M = [132 134 128 134 141 121 137 128 133 103 150 115]
M[0]	132
M[9]	103
M[-11]	134
M[10]	150

a =
[[147 144 146 102 130 117 135 110 116 145]
 [139 112 107 128 141 128 108 122 128 132]]
Indices start at 0.
(0, 0) -> 147
(1, 2) -> 107
(0, 8) -> 116
(1, 8) -> 128
(1, 4) -> 141
(1, 5) -> 128
(0, 3) -> 102
(0, 7) -> 110

W =
[[115 136 148 151 131 120 141]
 [115 136 148 151 131 120 141]]
Indices start at 0.
(0, 0)	115
(1, 6)	141
(1, 3)	151
(0, 2)	148
(1, 2)	148

x =
[[134 130 125 120 133 118 130 129 131 154 109 128 127 131 129]
 [119 129 119 118 114 131 138 123 132 136 116 128 138 135 136]
 [126 125 130 135 132 135 119 131 131 135 144 127 139 128 141]]
x[-3, -15] => 134
x[-3] => [134, 130, 125, 120, 133, 118, 130, 129, 131, 154, 109, 128, 127, 131, 129]
x[-2, -10] => 131
x[-2] => [119, 129, 119, 118, 114, 131, 138, 123, 132, 136, 116, 128, 138, 135, 136]
x[2, 13] => 128
x[0, -1] => 129
x[:, -9] => [130, 138, 119]
x[:, -13] => [125, 119, 130]
x[-3, 10] => 109
x[1, -8] => 123
x[1, -14] => 129
x[-3, -2] => 131
x[:, 13] => [131, 135, 128]
x[0, -10] => 118
x[-1] => [126, 125, 130, 135, 132, 135, 119, 131, 131, 135, 144, 127, 139, 128, 141]

A = [126 115 137 145 131 153 137 119 115 117 140 104 116]
A[0]	126
A[6]	137
A[11]	104
A[7]	119
A[1]	115

data = ((122, 125, 126, 126, 126, 132, 137), (125, 134, 127, 130, 121, 136, 130), (132, 134, 123, 132, 127, 130, 127), (118, 132, 130, 121, 128, 129, 128), (124, 124, 127, 128, 125, 132, 136), (133, 128, 126, 123, 120, 127, 122), (134, 127, 130, 128, 127, 134, 113), (133, 131, 130, 126, 130, 132, 117), (134, 133, 126, 124, 126, 138, 136), (117, 124, 125, 149, 143, 118, 136), (117, 139, 129, 128, 121, 146, 121))
Rows and columns are counted from 0.
(0, 0) = 122
(10, 4) = 121
(7, 5) = 132
(4, 2) = 127
(9, 2) = 125
(3, 2) = 130
(0, 5) = 132
(3, 1) = 132
(5, 3) = 123
(0, 4) = 126
(9, 4) = 143
(2, 5) = 130
(1, 0) = 125
(5, 1) = 128
(4, 4) = 125
(8, 6) = 136
(5, 0) = 133
(6, 6) = 113
(4, 6) = 136
(6, 1) = 127
(3, 3) = 121
(10, 2) = 129
(6, 5) = 134
(4, 3) = 128
(9, 3) = 149
(4, 1) = 124
(3, 5) = 129
(0, 6) = 137
(5, 6) = 122
(3, 0) = 118
(7, 3) = 126
(1, 3) = 130
(0, 1) = 125

grid = [121 103 136 122 127 130]
grid[0]	121
grid[2]	136
grid[5]	130
grid[1]	103

X =
[[111 137 122 130 123 132 154 108 135]
 [136 115 116 114 124 137 111 132 119]
 [121 121 146 127 132 120 134 129 132]
 [123 125 115 119 122 137 133 118 126]
 [122 112 145 119 131 122 127 131 130]
 [114 108 144 113 129 125 136 124 131]
 [114 125 133 124 127 128 144 117 133]
 [111 113 140 115 128 126 142 119 133]
 [112 122 128 119 124 131 145 114 132]]
Rows and columns are counted from 0.
(0, 0)	111
(2, 2)	146
(2, 6)	134
(7, 4)	128
(6, 8)	133
(4, 4)	131
(5, 1)	108
(1, 6)	111
(1, 2)	116
(5, 6)	136
(1, 7)	132
(5, 2)	144
(6, 7)	117
(6, 4)	127
(4, 0)	122
(8, 5)	131
(0, 6)	154
(8, 6)	145
(4, 5)	122
(7, 5)	126
(2, 7)	129
(7, 8)	133
(1, 5)	137
(2, 4)	132
(5, 0)	114
(8, 7)	114
(8, 8)	132

B = [136, 113, 157, 137]
B[0] = 136
B[1] = 113

arr =
[[137 141 134 134 128 125]
 [138 131 130 127 133 127]
 [137 126 124 149 130 129]
 [107 130 132 128 127 132]]
arr[0, -6]: 137
arr[1, -5]: 131
arr[0]: [137, 141, 134, 134, 128, 125]
arr[-1, 1]: 130
arr[-4, -5]: 141
arr[:, -3]: [134, 127, 149, 128]
arr[:, 5]: [125, 127, 129, 132]
arr[-2, -3]: 149
arr[0, -1]: 125
